Below are the code and all the weights of a small trained network. Each question names an input and a target symbol and asks about switching units off, where a switched-off unit gives its printed mean instead of its output.

import numpy as np


def w(rows, s, z=0):
    codes = np.array(rows[::2]) - 128.0
    scale = np.full(codes.shape[1], s)
    scale[-1] = z or s
    return codes * scale


def f(y):
    return np.maximum(y, 0)


def softmax(a):
    e = np.exp(a - a.max(-1, keepdims=True))
    return e / e.sum(-1, keepdims=True)


def log_softmax(a):
    a = a - a.max(-1, keepdims=True)
    return a - np.log(np.exp(a).sum(-1, keepdims=True))


def net(x, mask):
    ids = ['αβγδεηθμξστφψω'.index(c) for c in x.split()]
    T = len(ids)
    res = E[ids] + P[:T]
    r = res
    for j in range(3):
        rows = slice(2 * j, 2 * j + 2)
        q, k, v = (r @ M[0][rows].T for M in (Q, K, V))
        z = softmax(np.where(np.tri(T) > 0, q @ k.T / 2**0.5, -1e9)) @ v
        o = O[0][rows]
        res = res + np.where(mask[j], z, o[:, -1]) @ o[:, :-1]
    y = f(res @ A[0][:, :-1].T + A[0][:, -1])
    res = res + np.where(mask[3:19], y, B[0][:, -1]) @ B[0][:, :-1]
    return log_softmax(res[-1] @ U[:, :-1].T + U[:, -1])


Q, K, V, O, A, B = {}, {}, {}, {}, {}, {}
E = w([
[246,123,63,177],'α',
[161,18,81,21],'β',
[155,233,84,100],'γ',
[95,71,16,188],'δ',
[151,171,106,79],'ε',
[129,173,92,103],'η',
[62,25,111,55],'θ',
[54,177,99,185],'μ',
[86,130,100,120],'ξ',
[54,198,226,46],'σ',
[70,80,154,155],'τ',
[51,166,131,127],'φ',
[104,133,97,124],'ψ',
[181,100,114,39],'ω',
],0.013)
P = w([
[253,163,78,120],'0',
[76,127,42,44],'1',
[95,104,82,106],'2',
[104,102,79,99],'3',
[132,122,76,95],'4',
[152,131,71,77],'5',
[171,147,44,67],'6',
[222,166,29,67],'7',
[160,164,15,65],'8',
],0.0058)
Q[0] = w([
[66,180,28,67],'H0',
[132,169,101,91],'H0',
[175,81,238,254],'H1',
[62,109,105,147],'H1',
[86,107,187,74],'H2',
[199,107,234,125],'H2',
],0.0098)
K[0] = w([
[200,50,33,184],'H0',
[219,254,142,71],'H0',
[38,123,69,132],'H1',
[171,75,130,122],'H1',
[90,175,142,176],'H2',
[84,96,44,141],'H2',
],0.0095)
V[0] = w([
[219,180,158,88],'H0',
[103,134,141,12],'H0',
[133,248,165,167],'H1',
[201,81,134,42],'H1',
[124,163,212,102],'H2',
[137,78,143,66],'H2',
],0.014)
O[0] = w([
[117,6,157,157,2],'H0',
[94,143,227,128,52],'H0',
[27,2,184,85,147],'H1',
[187,212,213,238,130],'H1',
[84,151,238,54,56],'H2',
[115,183,183,178,72],'H2',
],0.0093,0.0031)
A[0] = w([
[165,101,81,142,169],'N0',
[150,110,101,161,28],'N1',
[200,49,116,154,103],'N2',
[2,114,90,227,120],'N3',
[130,187,76,58,88],'N4',
[186,250,106,163,91],'N5',
[173,196,152,86,93],'N6',
[123,196,189,32,47],'N7',
[119,186,137,104,133],'N8',
[114,134,142,122,43],'N9',
[154,132,189,54,64],'N10',
[74,97,91,113,100],'N11',
[111,77,80,141,72],'N12',
[119,129,132,123,2],'N13',
[90,172,139,165,106],'N14',
[188,132,188,146,45],'N15',
],0.0082,0.0092)
B[0] = w([
[102,147,171,206,219],'N0',
[109,167,90,40,134],'N1',
[51,90,202,109,155],'N2',
[215,101,175,86,196],'N3',
[129,143,190,146,216],'N4',
[128,47,129,39,254],'N5',
[118,128,112,63,166],'N6',
[93,84,72,191,162],'N7',
[128,92,92,108,179],'N8',
[209,65,145,139,128],'N9',
[201,199,40,170,143],'N10',
[132,74,116,157,196],'N11',
[176,107,104,107,175],'N12',
[237,254,11,107,128],'N13',
[221,95,140,49,159],'N14',
[132,203,28,49,141],'N15',
],0.0062,0.0093)
U = w([
[138,121,131,251,118],'α',
[200,168,186,110,52],'β',
[73,139,197,113,159],'γ',
[122,254,44,123,127],'δ',
[116,150,174,145,97],'ε',
[109,151,156,148,63],'η',
[166,118,159,58,2],'θ',
[108,138,73,83,190],'μ',
[99,199,111,157,105],'ξ',
[32,203,202,78,221],'σ',
[100,208,112,144,129],'τ',
[99,133,105,96,197],'φ',
[107,184,118,164,105],'ψ',
[201,177,212,149,151],'ω',
],0.0075,0.0063)

Each question gives the input, a string of symbols that net reads in full, and the target symbol t.
The units are the heads (2 rows each of Q, K, V and O) and the neurons (one row each of A and B). Each row of codes is followed by its name. A weight is (code - 128) times the scale printed after its matrix; where a second scale follows, it is the last column's (O, A, B and U).
mask holds one flag per unit, heads first, then neurons. A switched-off unit (its flag False) gives its mean, the last column of its rows in O or B, instead of its output. The means were averaged over made-up inputs and are rounded, as every weight is.
A unit's drop is (log p(t) with every unit on - log p(t) with that unit switched off) / (log p(t) with every unit on - log p(t) with every unit switched off).
The circuit of an input: a set's keep is (log p(t) with only the set's units on - log p(t) with every unit switched off) / (log p(t) with every unit on - log p(t) with every unit switched off). Starting from the 12 units with the biggest drops (on a tie, the unit counted first), units are removed one at a time, each time the one whose removal leaves the highest keep (on an exact tie, the one counted first), for as long as the keep stays at least 0.8.
circuit, biggest first: the units of the circuit, biggest drop first
unit that matters most: the unit with the biggest drop
heads that matter: for each layer, one digit per head in row order, 1 if its drop is at least 0.15 and else 0, layers parted by /
drop when u is switched off: that unit's drop, to one decimal
input σ ω σ δ μ μ φ, target σ: heads that matter : 001
input δ μ μ θ, target δ: circuit, biggest first : [H1 H0]
input δ ψ δ μ, target δ: heads that matter : 110
input γ μ ξ β μ η α, target α: heads that matter : 101
input ω μ γ ω μ μ, target ω: heads that matter : 110
input σ σ γ, target σ: circuit, biggest first : [H2]
input ω τ σ φ, target ω: heads that matter : 110
input δ μ ψ, target δ: circuit, biggest first : [H0 H1]
input μ φ δ θ, target δ: circuit, biggest first : [H0 H1]
input σ ω ψ, target σ: heads that matter : 101
input φ σ θ ξ, target σ: heads that matter : 101
input ω μ μ, target ω: circuit, biggest first : [H1 N14]
input μ δ ξ, target δ: heads that matter : 100
input δ ψ μ ξ μ, target δ: unit that matters most : H0
input α ω ξ θ, target α: drop when H2 is switched off : 0.2
input σ μ η ε φ μ, target σ: drop when H1 is switched off : 0.1
input θ ψ δ, target δ: drop when H0 is switched off : 0.3
